(in the rows, 128 means zero)
Each row is followed by its class.
116 116 88 142 144 139 172 153 179 113 97 144 131 125 142 93 121 134 136 117 116 111 143 161 152 152 184 119 101 173 61 96 123 109 111 105 148 161 162 113 130 63 149 126 180 151 -> Q_986
122 125 133 143 91 132 149 109 81 110 140 124 144 139 94 84 133 118 130 99 161 128 144 122 161 155 179 59 97 141 65 103 100 122 135 118 181 104 175 139 150 108 160 111 146 124 -> Q_271
123 131 117 136 152 122 145 132 164 156 92 114 132 113 134 131 135 130 149 153 95 84 128 127 131 124 117 165 172 129 148 152 131 120 144 143 87 161 108 119 149 142 101 172 99 105 -> Q_936
126 143 139 117 112 141 116 117 90 114 128 109 136 130 111 107 128 140 103 117 178 132 113 124 120 123 129 110 93 104 129 141 143 138 132 143 135 109 131 139 146 150 101 105 113 133 -> Q_573
154 144 100 132 124 130 133 104 122 136 44 126 164 119 127 91 121 121 111 155 132 104 127 134 152 131 117 145 166 91 136 179 114 124 180 148 109 142 136 134 160 139 116 169 111 84 -> Q_573
126 153 150 98 123 121 138 135 110 119 150 112 146 122 112 168 130 161 122 135 72 131 147 131 108 132 105 137 116 137 189 104 126 138 107 130 148 146 85 139 116 139 140 127 68 126 -> Q_289
130 137 99 124 162 150 114 156 156 175 92 100 114 113 169 107 124 140 118 162 110 117 112 141 126 97 80 142 151 126 170 150 147 128 144 137 75 123 129 93 154 145 111 184 104 121 -> Q_108
125 134 167 140 93 118 136 117 104 104 136 153 150 143 109 153 110 125 123 126 136 139 159 121 142 144 158 88 108 103 121 139 106 118 123 110 148 150 142 159 137 147 168 121 120 123 -> Q_360
134 144 112 100 105 154 117 96 78 166 107 91 164 103 100 97 149 175 99 118 190 117 90 81 110 95 123 97 102 69 187 150 157 150 138 143 118 79 112 98 182 179 82 141 60 126 -> Q_123
112 128 75 83 134 125 144 161 163 138 188 75 90 131 137 142 149 123 144 101 99 126 101 106 82 86 106 153 134 154 185 84 153 142 103 145 90 109 64 107 111 149 113 109 100 145 -> Q_75
115 113 134 121 94 97 144 173 172 93 127 142 113 158 128 157 107 102 118 133 69 109 178 185 134 154 143 138 111 176 139 89 115 153 101 109 149 196 109 175 89 90 159 139 116 127 -> Q_123
143 162 171 104 63 111 108 95 58 94 111 159 177 143 91 128 109 129 93 145 125 151 162 145 140 170 117 112 116 95 119 156 101 126 149 128 186 134 144 182 110 121 181 142 108 81 -> Q_562
115 106 167 158 116 145 141 107 112 147 121 143 114 114 113 140 119 131 136 151 171 116 134 99 141 127 156 72 128 68 140 150 121 113 125 124 98 116 158 112 177 171 130 125 126 129 -> Q_573
139 141 127 86 60 123 120 126 89 101 135 119 148 162 98 125 124 135 92 114 107 128 156 148 117 146 105 124 90 141 147 110 112 156 122 126 191 128 99 177 102 112 163 132 84 120 -> Q_271
128 169 55 73 75 124 145 136 137 87 99 102 187 144 91 94 134 142 86 82 128 115 98 146 110 129 149 152 104 173 108 88 132 183 117 130 191 139 77 163 116 99 136 94 104 141 -> Q_123
101 110 170 160 126 103 148 152 132 109 201 132 132 127 128 145 140 111 153 117 91 139 168 150 142 142 168 82 98 176 95 80 106 110 103 102 153 139 156 140 99 111 159 114 155 132 -> Q_75
113 142 131 103 154 118 134 145 146 126 133 80 126 133 116 131 148 153 123 115 94 120 117 153 98 113 97 159 115 174 154 116 162 146 110 146 119 141 84 130 113 128 64 139 107 138 -> Q_936
142 126 160 135 120 122 122 100 104 138 92 139 175 132 104 126 124 133 117 154 123 131 142 117 136 135 120 113 122 106 132 157 117 117 139 120 135 140 145 142 142 145 128 155 106 106 -> Q_936
143 125 103 131 127 147 126 140 136 157 86 115 148 112 145 75 126 134 110 136 136 132 118 142 140 120 107 118 115 116 125 139 135 124 144 132 134 127 145 114 143 119 124 160 130 125 -> Q_75
141 103 109 129 98 142 122 117 107 159 75 113 116 140 124 104 125 119 107 138 169 97 107 109 137 107 103 120 130 91 155 162 123 146 147 139 98 97 125 124 174 165 131 159 97 108 -> Q_573
140 133 40 140 128 155 142 116 172 168 40 105 159 139 126 66 142 116 120 115 179 84 62 113 134 94 129 173 182 114 100 169 124 151 163 157 93 121 110 103 199 151 99 143 135 117 -> Q_936
104 105 185 131 120 123 121 135 105 98 227 142 96 140 117 178 119 140 134 114 170 150 145 112 102 121 167 83 96 115 130 107 137 142 96 122 122 135 138 140 130 155 127 63 118 171 -> Q_108
128 113 116 118 95 128 110 112 107 134 131 139 96 143 107 134 122 109 130 104 182 136 89 84 109 121 110 96 119 85 118 137 134 114 120 124 114 69 135 120 129 159 141 98 123 134 -> Q_360
139 131 176 135 93 110 117 106 90 107 98 168 126 123 114 157 101 106 124 175 125 125 151 135 141 156 114 105 130 74 142 159 109 117 137 122 142 149 139 151 124 149 145 146 115 97 -> Q_573
131 171 148 62 88 107 105 138 75 71 182 106 165 146 89 142 133 154 80 117 89 164 137 153 104 144 102 140 71 165 164 112 131 153 110 136 199 141 75 181 68 101 152 99 82 127 -> Q_75
112 145 161 134 141 130 111 126 90 129 193 96 134 103 116 111 159 149 136 113 121 132 120 111 129 114 119 78 85 139 138 94 140 121 115 124 147 105 124 122 123 141 127 116 109 137 -> Q_875
127 153 110 125 157 141 105 132 136 136 107 109 135 122 152 103 135 129 121 149 139 119 107 130 133 100 94 171 155 100 126 185 138 129 163 156 86 122 125 125 150 153 69 164 104 111 -> Q_562
120 108 124 126 135 132 126 156 156 169 111 99 116 127 151 138 136 126 121 146 105 99 127 144 118 103 98 148 130 144 177 118 137 147 121 135 91 134 103 122 129 153 108 166 96 118 -> Q_123
140 116 133 119 117 127 97 140 121 162 114 122 109 153 156 150 132 98 111 167 123 110 128 131 120 102 60 149 158 106 197 168 116 140 147 143 80 126 110 133 144 179 133 181 78 88 -> Q_108
124 111 151 157 132 123 134 136 127 114 153 143 118 141 132 149 113 125 130 123 155 132 140 124 139 121 158 116 118 107 106 152 120 125 125 129 109 138 145 139 134 141 120 107 139 147 -> Q_360
134 125 42 139 127 131 128 127 185 150 22 127 125 136 149 70 127 72 124 125 163 95 93 149 153 129 117 162 160 99 74 168 124 121 158 137 96 119 135 110 147 125 100 158 164 108 -> Q_123
122 114 172 140 83 114 145 134 117 59 154 182 135 141 97 133 93 128 115 112 126 156 179 171 139 192 177 59 66 144 63 78 102 127 97 92 203 162 172 175 83 65 207 72 172 155 -> Q_875
144 152 140 94 78 134 99 120 82 109 138 134 151 149 101 152 106 125 103 120 158 159 108 113 98 122 108 116 103 111 152 108 116 154 115 132 173 121 89 156 120 164 178 86 105 133 -> Q_289
92 114 166 155 130 90 186 161 187 72 170 166 112 123 131 195 105 115 160 136 42 119 205 180 141 185 197 117 126 174 116 83 107 123 78 99 146 221 119 150 103 93 152 107 155 151 -> Q_813
139 126 92 122 117 142 122 119 128 145 88 115 140 146 138 80 136 122 113 127 153 100 130 134 143 125 117 138 114 115 121 141 122 130 145 131 132 133 129 136 152 124 137 161 124 114 -> Q_986
134 146 91 101 149 130 131 165 159 140 94 90 135 119 153 123 131 142 110 134 58 116 134 162 125 116 89 155 131 174 172 105 152 136 118 138 118 155 96 125 95 108 115 165 97 121 -> Q_123
123 144 136 108 83 127 127 128 117 78 135 153 150 167 93 144 104 102 109 119 129 146 129 132 115 143 143 106 129 147 122 88 107 150 111 118 177 160 118 167 129 123 191 82 129 140 -> Q_108
128 145 137 114 97 133 148 120 112 112 136 130 152 133 102 134 114 136 128 124 116 122 163 122 128 143 163 122 112 136 125 105 110 142 122 119 166 152 112 148 132 115 141 116 109 124 -> Q_271
133 168 112 111 115 150 93 99 68 154 118 88 168 124 120 66 158 137 114 125 163 123 92 89 139 100 107 103 112 120 128 140 138 118 170 144 142 53 136 105 154 149 125 164 98 106 -> Q_986
151 158 102 119 117 124 111 140 122 122 77 131 162 125 138 96 118 132 111 138 97 131 139 162 142 148 94 140 120 132 109 138 125 116 141 131 151 143 142 140 99 104 147 156 116 109 -> Q_289
114 87 194 196 173 109 124 151 157 113 157 169 79 121 160 177 103 91 149 179 127 142 154 161 152 134 144 123 136 102 108 166 111 113 118 130 83 177 157 135 123 155 109 118 172 131 -> Q_875
147 147 96 106 94 144 114 120 128 128 83 123 160 159 133 111 132 104 99 133 142 128 90 121 122 109 112 151 152 108 133 144 116 152 146 149 147 147 106 138 159 161 141 130 128 109 -> Q_986
136 118 177 146 104 117 120 115 109 103 111 169 149 143 115 157 118 103 119 153 118 127 156 139 148 163 140 103 123 102 101 145 96 103 140 105 157 152 158 149 132 123 162 138 141 104 -> Q_986
129 120 76 122 116 158 131 109 144 176 60 103 128 128 133 65 135 148 123 119 181 87 108 109 132 107 117 134 133 105 125 148 136 144 150 133 87 93 137 108 200 155 111 162 114 114 -> Q_562
101 136 79 111 103 136 186 164 197 79 138 114 163 153 101 105 128 127 128 71 97 119 136 163 113 144 185 143 114 202 79 48 114 165 92 116 177 193 92 158 129 83 166 69 157 166 -> Q_75
134 169 103 113 69 134 155 100 107 75 95 132 221 136 76 48 125 156 96 95 139 121 150 151 155 165 178 105 87 126 54 116 107 148 152 117 209 156 149 163 141 77 173 101 123 132 -> Q_875
132 133 94 128 131 127 133 145 147 116 86 123 135 116 137 95 112 140 119 117 95 115 137 161 143 139 123 124 111 149 106 115 136 130 120 122 144 143 136 132 121 96 140 142 128 138 -> Q_573
122 142 144 139 109 126 107 115 85 109 153 119 127 128 117 93 134 119 133 123 150 128 129 119 146 138 120 72 93 127 115 120 125 123 138 121 147 101 143 138 116 134 152 126 115 118 -> Q_875
124 120 141 114 96 115 114 146 123 98 144 130 133 164 123 128 124 101 112 130 103 116 151 158 129 132 106 119 104 148 148 106 111 150 121 123 142 151 116 166 106 126 174 137 110 116 -> Q_875
126 131 130 132 81 105 175 157 142 51 133 167 143 161 108 132 89 129 122 81 91 134 183 178 144 194 185 99 78 187 60 69 105 129 92 90 218 177 154 187 77 34 205 89 160 161 -> Q_360
114 143 121 123 149 144 119 127 117 167 151 69 137 95 134 103 158 160 131 105 116 127 112 112 126 106 100 90 116 162 151 107 149 131 121 127 116 85 113 101 152 158 111 144 95 128 -> Q_813
112 131 122 140 121 108 195 157 181 61 125 151 148 146 113 148 105 116 139 120 26 114 209 198 150 192 182 146 122 213 87 66 88 124 97 100 188 232 121 183 91 50 177 111 155 130 -> Q_271
107 113 143 140 153 123 145 144 156 106 160 117 128 132 125 131 135 134 129 117 131 132 141 156 127 131 153 135 115 137 115 125 134 137 120 132 117 154 125 138 137 132 101 107 145 147 -> Q_75
118 159 119 127 113 98 161 139 158 82 115 133 145 137 120 129 109 122 139 126 48 98 181 164 150 170 140 149 125 156 123 108 117 119 127 112 156 185 110 161 105 83 152 146 125 124 -> Q_360
145 140 58 85 85 162 115 88 82 145 110 107 138 150 89 57 145 134 104 77 242 130 54 74 105 109 125 90 102 59 100 145 146 134 139 134 145 15 145 90 175 152 132 98 109 140 -> Q_986
130 141 124 126 149 141 122 130 143 155 81 115 133 118 145 139 138 138 128 159 90 113 120 126 120 112 81 164 176 111 173 158 128 117 156 140 80 138 115 116 151 154 106 184 94 87 -> Q_562
104 138 157 118 161 122 117 142 113 137 210 85 108 109 127 147 162 148 146 125 70 129 124 118 109 94 86 94 107 160 191 75 147 126 96 128 116 100 98 106 104 155 120 130 83 136 -> Q_875
113 111 105 137 88 112 160 142 148 91 117 151 158 163 112 89 123 115 118 95 126 106 167 174 140 169 178 123 100 173 63 96 101 143 123 109 165 159 164 161 128 74 167 113 143 134 -> Q_108
122 103 153 157 152 122 139 165 182 125 150 140 90 136 159 189 117 79 148 168 79 127 118 138 123 106 116 142 183 132 175 112 111 136 109 142 89 208 94 134 126 173 141 113 151 124 -> Q_875
129 140 128 96 46 127 132 102 86 78 128 149 181 160 65 113 117 128 92 91 189 146 110 120 116 146 179 72 80 118 88 86 113 171 111 107 211 114 131 159 129 125 170 60 125 147 -> Q_123
146 130 133 100 102 143 100 120 84 163 122 96 119 134 127 121 142 133 98 153 149 120 93 108 113 88 56 113 130 71 200 158 135 155 140 157 103 93 99 115 152 197 124 152 58 108 -> Q_875
124 136 61 112 116 128 142 124 164 125 85 120 122 139 111 93 121 104 124 97 145 115 109 134 132 136 135 134 128 114 93 121 137 131 120 119 129 98 120 113 128 107 122 114 138 136 -> Q_123
128 140 95 121 114 141 135 141 154 127 88 120 135 140 136 128 121 110 124 121 132 115 109 133 121 117 118 153 148 142 138 111 120 153 131 141 126 156 91 133 154 151 136 122 130 120 -> Q_289
113 153 87 80 93 108 156 149 155 56 163 124 136 146 83 129 110 122 119 60 79 139 152 170 105 173 140 124 88 185 87 53 133 134 79 103 206 140 86 170 67 54 177 72 111 175 -> Q_813
153 129 114 144 117 143 95 100 101 142 77 125 152 133 130 83 132 117 99 141 215 135 95 120 144 119 106 131 132 57 105 219 119 135 179 147 108 94 150 127 173 166 86 144 127 102 -> Q_75
134 135 82 103 61 135 135 92 98 116 86 139 153 152 85 54 116 108 108 67 228 125 100 111 158 159 182 75 95 80 28 129 127 140 131 120 189 80 171 125 148 99 163 77 155 139 -> Q_123
107 142 135 140 119 89 174 155 178 37 162 152 154 146 104 120 101 113 134 95 67 131 191 212 141 184 188 146 93 197 55 70 110 142 100 103 201 212 133 192 69 40 151 78 172 152 -> Q_875
115 137 139 92 99 113 121 144 112 122 170 113 87 150 106 174 122 109 128 107 105 153 101 111 81 114 84 106 114 97 172 91 147 125 92 121 138 85 86 123 92 161 146 114 93 144 -> Q_360
121 77 119 158 128 139 133 123 157 168 85 134 114 144 142 100 129 112 131 139 185 90 114 119 145 115 139 126 129 102 104 159 118 141 142 127 85 128 153 114 186 150 107 152 144 124 -> Q_936
121 157 81 151 166 102 137 150 167 122 106 98 151 115 155 87 143 107 155 113 53 103 152 173 160 137 122 158 135 203 90 100 116 105 142 128 125 153 127 124 103 91 115 157 153 105 -> Q_289
107 160 119 86 97 136 177 129 125 81 158 103 180 133 70 131 140 184 124 73 84 111 153 132 95 151 174 107 76 185 119 41 135 144 79 101 204 146 96 146 127 86 158 88 95 167 -> Q_986
108 154 101 122 113 134 169 120 145 107 105 115 174 129 102 97 127 155 131 94 131 89 141 131 140 146 176 132 109 142 94 116 121 133 132 114 147 151 122 139 157 98 131 118 124 140 -> Q_360
108 102 152 152 125 114 157 169 159 106 154 155 101 139 140 170 100 120 143 135 88 124 158 153 140 140 158 96 111 147 116 102 116 119 90 98 126 167 150 129 105 106 157 121 148 153 -> Q_360
118 144 113 132 131 133 138 138 146 98 110 127 154 137 123 99 128 137 118 113 137 122 138 159 135 134 151 148 110 148 71 135 127 133 131 125 135 147 137 149 130 104 105 124 146 134 -> Q_562
120 118 157 158 129 115 109 119 107 132 156 132 105 119 136 148 134 114 142 141 119 140 141 124 142 132 117 80 122 130 145 132 121 105 120 117 115 117 141 124 123 148 132 138 127 120 -> Q_813
140 139 151 109 113 114 121 132 107 126 136 113 152 125 122 154 134 127 116 154 72 132 137 131 110 129 83 142 145 114 199 129 122 136 140 143 136 142 90 141 114 154 132 156 77 101 -> Q_75
111 130 137 127 142 141 131 133 117 112 163 104 133 130 108 99 139 144 120 109 166 134 106 130 116 113 145 102 98 120 114 116 141 149 118 143 125 115 138 123 152 145 100 90 117 154 -> Q_875
119 124 159 103 123 131 128 165 126 128 167 115 109 131 129 170 119 152 119 117 80 141 138 129 106 121 98 93 99 152 177 87 145 128 83 115 138 141 111 137 96 127 155 126 98 150 -> Q_360
117 134 99 127 143 135 154 161 179 140 95 111 129 108 157 119 130 152 126 132 89 107 134 163 133 124 129 140 122 154 131 111 149 141 113 121 122 151 122 109 120 106 100 157 127 142 -> Q_123
116 143 102 133 114 94 162 171 189 67 93 153 151 134 136 123 94 103 127 119 32 106 195 220 155 190 162 151 109 209 84 74 113 127 104 110 187 210 132 170 64 24 159 136 163 137 -> Q_123
127 144 135 133 152 134 93 123 105 162 130 93 117 110 149 122 150 123 132 148 115 126 105 112 135 111 71 110 144 114 175 147 139 116 147 133 100 97 115 104 138 164 103 175 91 100 -> Q_813
128 133 77 147 125 152 164 141 174 108 75 139 163 124 126 42 119 148 122 96 149 109 135 170 164 152 183 114 105 148 29 115 122 130 143 118 158 160 171 126 145 65 164 115 165 154 -> Q_875
116 146 100 81 109 160 161 141 121 131 138 78 156 118 96 79 131 199 103 78 129 126 124 126 108 119 147 94 78 166 120 58 161 149 99 114 165 110 134 128 147 93 144 108 105 163 -> Q_562
119 108 147 102 92 135 128 140 110 126 166 116 109 149 111 143 134 142 114 114 125 118 142 122 103 121 118 98 81 127 157 85 136 149 91 115 151 119 112 134 135 138 152 123 95 147 -> Q_986
140 124 151 178 117 107 104 112 139 116 78 193 136 134 148 139 105 77 135 184 134 121 164 148 159 162 130 140 168 84 96 192 88 91 187 116 101 170 171 150 128 132 142 164 143 75 -> Q_108
110 98 140 155 142 132 120 160 173 155 157 132 88 125 165 177 127 104 139 151 127 128 111 120 104 92 122 150 166 134 159 126 127 141 122 136 66 163 108 119 154 188 116 115 143 124 -> Q_108
120 89 126 141 104 127 144 148 160 122 130 129 121 156 134 127 129 108 124 116 125 107 154 151 138 143 134 126 109 126 121 127 110 139 120 112 123 157 125 142 138 127 150 129 134 128 -> Q_75
121 82 162 149 99 131 129 120 107 149 135 137 86 136 125 163 114 122 133 143 164 113 136 101 125 119 133 82 120 77 162 142 117 136 111 120 94 102 139 127 165 182 148 132 112 131 -> Q_573
120 100 107 146 154 124 127 159 184 163 107 120 92 136 178 146 136 111 145 157 98 86 139 142 122 104 99 167 156 139 163 141 125 137 130 130 51 154 105 108 145 161 109 175 113 116 -> Q_108
127 104 187 153 103 118 124 96 101 131 126 163 126 142 98 172 114 121 135 153 161 134 136 107 122 141 147 85 128 88 142 147 109 121 120 115 123 135 151 136 151 165 138 115 122 114 -> Q_936
130 109 145 174 137 120 129 125 149 153 98 162 119 113 149 143 119 104 145 171 137 107 149 131 143 127 140 143 178 102 141 173 114 109 166 138 70 162 147 117 164 159 115 164 139 93 -> Q_108
106 117 84 132 159 132 150 165 191 158 148 105 77 118 155 147 142 103 156 106 108 103 110 119 98 97 119 149 157 155 153 92 145 120 105 132 75 119 102 89 147 135 94 125 135 145 -> Q_108
118 148 79 84 87 129 146 128 129 113 130 95 160 159 72 82 131 136 107 60 135 133 108 133 104 136 132 122 95 152 85 91 144 147 102 119 178 93 112 144 108 95 153 98 112 149 -> Q_936
124 115 121 123 104 118 125 133 140 123 140 135 106 139 126 136 124 89 131 126 132 145 119 122 122 129 110 119 123 113 126 126 122 125 116 119 132 111 116 132 120 145 143 120 142 125 -> Q_75
94 96 159 137 128 104 180 186 192 82 202 147 114 142 135 200 119 90 151 125 40 133 163 162 118 147 162 141 138 200 129 54 99 140 72 112 154 223 100 165 95 107 168 79 153 146 -> Q_75
